Below are the code and all the weights of a small trained network. Each question names an input and a target symbol and asks about switching units off, where a switched-off unit gives its printed mean instead of its output.

import numpy as np


def w(rows, s, z=0):
    codes = np.array(rows[::2]) - 128.0
    scale = np.full(codes.shape[1], s)
    scale[-1] = z or s
    return codes * scale


def norm(h):
    return h / np.sqrt((h * h).mean(-1, keepdims=True) + 1e-5)


def f(y):
    return y / 2 * (1 + np.tanh(0.7978845608 * (y + 0.044715 * y**3)))


def softmax(a):
    e = np.exp(a - a.max(-1, keepdims=True))
    return e / e.sum(-1, keepdims=True)


def log_softmax(a):
    a = a - a.max(-1, keepdims=True)
    return a - np.log(np.exp(a).sum(-1, keepdims=True))


def net(x, mask):
    ids = ['Γαβεζμξπφ'.index(c) for c in x.split()]
    T = len(ids)
    res = E[ids] + P[:T]
    u = 0
    for l in range(2):
        q, k, v = (norm(res) @ M[l].T for M in (Q, K, V))
        z = softmax(np.where(np.tri(T) > 0, q @ k.T / 4**0.5, -1e9)) @ v
        res = res + np.where(mask[u], z, O[l][:, -1]) @ O[l][:, :-1]
        u += 1
        y = f(norm(res) @ A[l][:, :-1].T + A[l][:, -1])
        res = res + np.where(mask[u : u + 12], y, B[l][:, -1]) @ B[l][:, :-1]
        u += 12
    return log_softmax(norm(res)[-1] @ U[:, :-1].T + U[:, -1])


Q, K, V, O, A, B = {}, {}, {}, {}, {}, {}
E = w([
[150,254,107],'Γ',
[160,108,118],'α',
[84,136,186],'β',
[141,112,132],'ε',
[170,227,107],'ζ',
[201,89,129],'μ',
[199,204,116],'ξ',
[42,40,107],'π',
[132,91,132],'φ',
],0.03)
P = w([
[114,167,198],'0',
[133,209,117],'1',
[99,100,134],'2',
[101,98,127],'3',
[243,221,107],'4',
[110,88,144],'5',
[82,110,43],'6',
[253,215,117],'7',
[121,86,149],'8',
[100,103,82],'9',
[252,201,126],'10',
[111,70,87],'11',
],0.011)
Q[0] = w([
[120,97,174],'0.h1',
[71,43,65],'0.h1',
[135,148,120],'0.h1',
[65,124,4],'0.h1',
],0.015)
K[0] = w([
[115,121,133],'0.h1',
[118,97,81],'0.h1',
[132,142,129],'0.h1',
[90,110,5],'0.h1',
],0.021)
V[0] = w([
[228,129,190],'0.h1',
[126,86,50],'0.h1',
[81,201,4],'0.h1',
[162,2,64],'0.h1',
],0.0094)
O[0] = w([
[74,160,2,252],'0.h1',
[136,108,208,92],'0.h1',
[136,182,248,27],'0.h1',
[154,69,141,134],'0.h1',
],0.0068,0.0031)
A[0] = w([
[10,69,112,180],'0.n1',
[132,14,159,93],'0.n2',
[178,215,158,197],'0.n3',
[67,91,198,162],'0.n4',
[234,211,181,255],'0.n5',
[178,119,136,51],'0.n6',
[42,24,227,98],'0.n7',
[126,230,222,116],'0.n8',
[245,214,97,140],'0.n9',
[139,206,120,109],'0.n10',
[192,182,76,105],'0.n11',
[125,44,153,113],'0.n12',
],0.012,0.0096)
B[0] = w([
[133,83,234,177],'0.n1',
[242,82,162,174],'0.n2',
[130,189,18,207],'0.n3',
[176,71,186,149],'0.n4',
[75,195,12,246],'0.n5',
[63,133,52,117],'0.n6',
[51,59,188,172],'0.n7',
[145,97,22,162],'0.n8',
[46,166,138,227],'0.n9',
[104,179,72,165],'0.n10',
[118,151,201,181],'0.n11',
[177,135,49,161],'0.n12',
],0.011,0.012)
Q[1] = w([
[146,120,186],'1.h1',
[159,71,130],'1.h1',
[130,7,185],'1.h1',
[163,37,172],'1.h1',
],0.016)
K[1] = w([
[116,152,234],'1.h1',
[162,202,93],'1.h1',
[216,178,201],'1.h1',
[167,250,135],'1.h1',
],0.015)
V[1] = w([
[24,73,171],'1.h1',
[3,177,131],'1.h1',
[89,92,134],'1.h1',
[139,173,219],'1.h1',
],0.017)
O[1] = w([
[144,76,236,112],'1.h1',
[85,215,169,137],'1.h1',
[154,89,155,138],'1.h1',
[9,116,152,2],'1.h1',
],0.014,0.0073)
A[1] = w([
[48,118,112,137],'1.n1',
[207,132,131,112],'1.n2',
[17,129,120,198],'1.n3',
[163,98,186,30],'1.n4',
[131,15,184,12],'1.n5',
[160,68,127,76],'1.n6',
[79,167,253,39],'1.n7',
[117,127,142,77],'1.n8',
[186,175,145,24],'1.n9',
[109,79,227,53],'1.n10',
[81,171,211,62],'1.n11',
[174,76,63,152],'1.n12',
],0.015,0.011)
B[1] = w([
[135,217,125,146],'1.n1',
[129,201,131,188],'1.n2',
[37,143,162,212],'1.n3',
[132,53,67,141],'1.n4',
[90,43,81,180],'1.n5',
[172,161,176,149],'1.n6',
[218,164,197,142],'1.n7',
[185,143,148,104],'1.n8',
[223,208,163,113],'1.n9',
[147,199,80,174],'1.n10',
[164,9,230,126],'1.n11',
[111,82,166,255],'1.n12',
],0.015,0.0064)
U = w([
[43,151,96,189],'Γ',
[207,187,107,13],'α',
[59,179,223,124],'β',
[185,212,183,82],'ε',
[51,150,98,143],'ζ',
[179,108,5,3],'μ',
[58,156,108,136],'ξ',
[2,79,123,166],'π',
[111,48,53,181],'φ',
],0.011,0.0056)

Each question gives the input, a string of symbols that net reads in full, and the target symbol t.
The units are the heads (4 rows each of Q, K, V and O) and the neurons (one row each of A and B). Each row of codes is followed by its name. A weight is (code - 128) times the scale printed after its matrix; where a second scale follows, it is the last column's (O, A, B and U).
mask holds one flag per unit, layer by layer, with each layer's heads first. A switched-off unit (its flag False) gives its mean, the last column of its rows in O or B, instead of its output. The means were averaged over made-up inputs and are rounded, as every weight is.
A unit's drop is (log p(t) with every unit on - log p(t) with that unit switched off) / (log p(t) with every unit on - log p(t) with every unit switched off).
k most important neurons: the k neurons with the biggest drops, biggest first
top k neurons in layer l: the k neurons of layer l with the biggest drops, biggest first
drop of u: that unit's drop, to one decimal
input φ Γ μ μ φ ε, target α: 2 most important neurons -> (0.n9; 0.n8)
input φ μ φ ε ξ π ξ α, target φ: 3 most important neurons -> (0.n5; 0.n9; 0.n11)
input ε ζ φ β φ φ φ φ, target ε: top 3 neurons in layer 0 -> (0.n5; 0.n3; 0.n2)
input β μ ζ β ξ α ε α μ ζ μ, target β: 2 most important neurons -> (0.n9; 0.n8)
input φ ζ Γ Γ π ε ε ε, target φ: top 3 neurons in layer 0 -> (0.n9; 0.n7; 0.n5)
input ζ ξ ξ ξ μ π φ π ε φ φ α, target ε: top neuron in layer 0 -> (0.n2)
input β π Γ ε ε Γ φ μ, target β: top 2 neurons in layer 0 -> (0.n8; 0.n2)
input α ξ α μ φ, target α: 4 most important neurons -> (0.n5; 0.n2; 0.n3; 0.n12)
input β μ φ φ φ, target β: top 2 neurons in layer 0 -> (0.n2; 0.n8)
input α Γ μ μ φ, target α: 2 most important neurons -> (0.n2; 0.n5)
input φ φ ε ε α, target φ: top 3 neurons in layer 0 -> (0.n9; 0.n5; 0.n3)
input φ φ ζ ζ ζ π φ φ ε ζ ε, target φ: 3 most important neurons -> (0.n9; 0.n5; 0.n7)
input β α φ ε φ, target β: 2 most important neurons -> (0.n8; 0.n11)
input φ π Γ ζ φ φ π φ, target φ: 2 most important neurons -> (0.n7; 0.n5)
input π ε μ φ ζ μ ζ φ β ξ φ, target π: top 2 neurons in layer 0 -> (0.n7; 0.n9)
input β μ Γ μ β, target β: 2 most important neurons -> (0.n8; 0.n7)
input Γ Γ β ζ Γ Γ ε Γ ε, target ε: most important neuron -> (0.n5)
input ε α μ Γ α, target ε: drop of 0.h1 -> 1.0
input ε ε Γ α φ, target ε: drop of 0.n5 -> 0.9
input φ Γ φ ε φ ε ε Γ ε β φ, target φ: drop of 0.n1 -> 0.2
input Γ ζ μ β φ φ α, target α: drop of 0.h1 -> 0.6
input φ μ ζ α, target α: top neuron in layer 1 -> (1.n3)
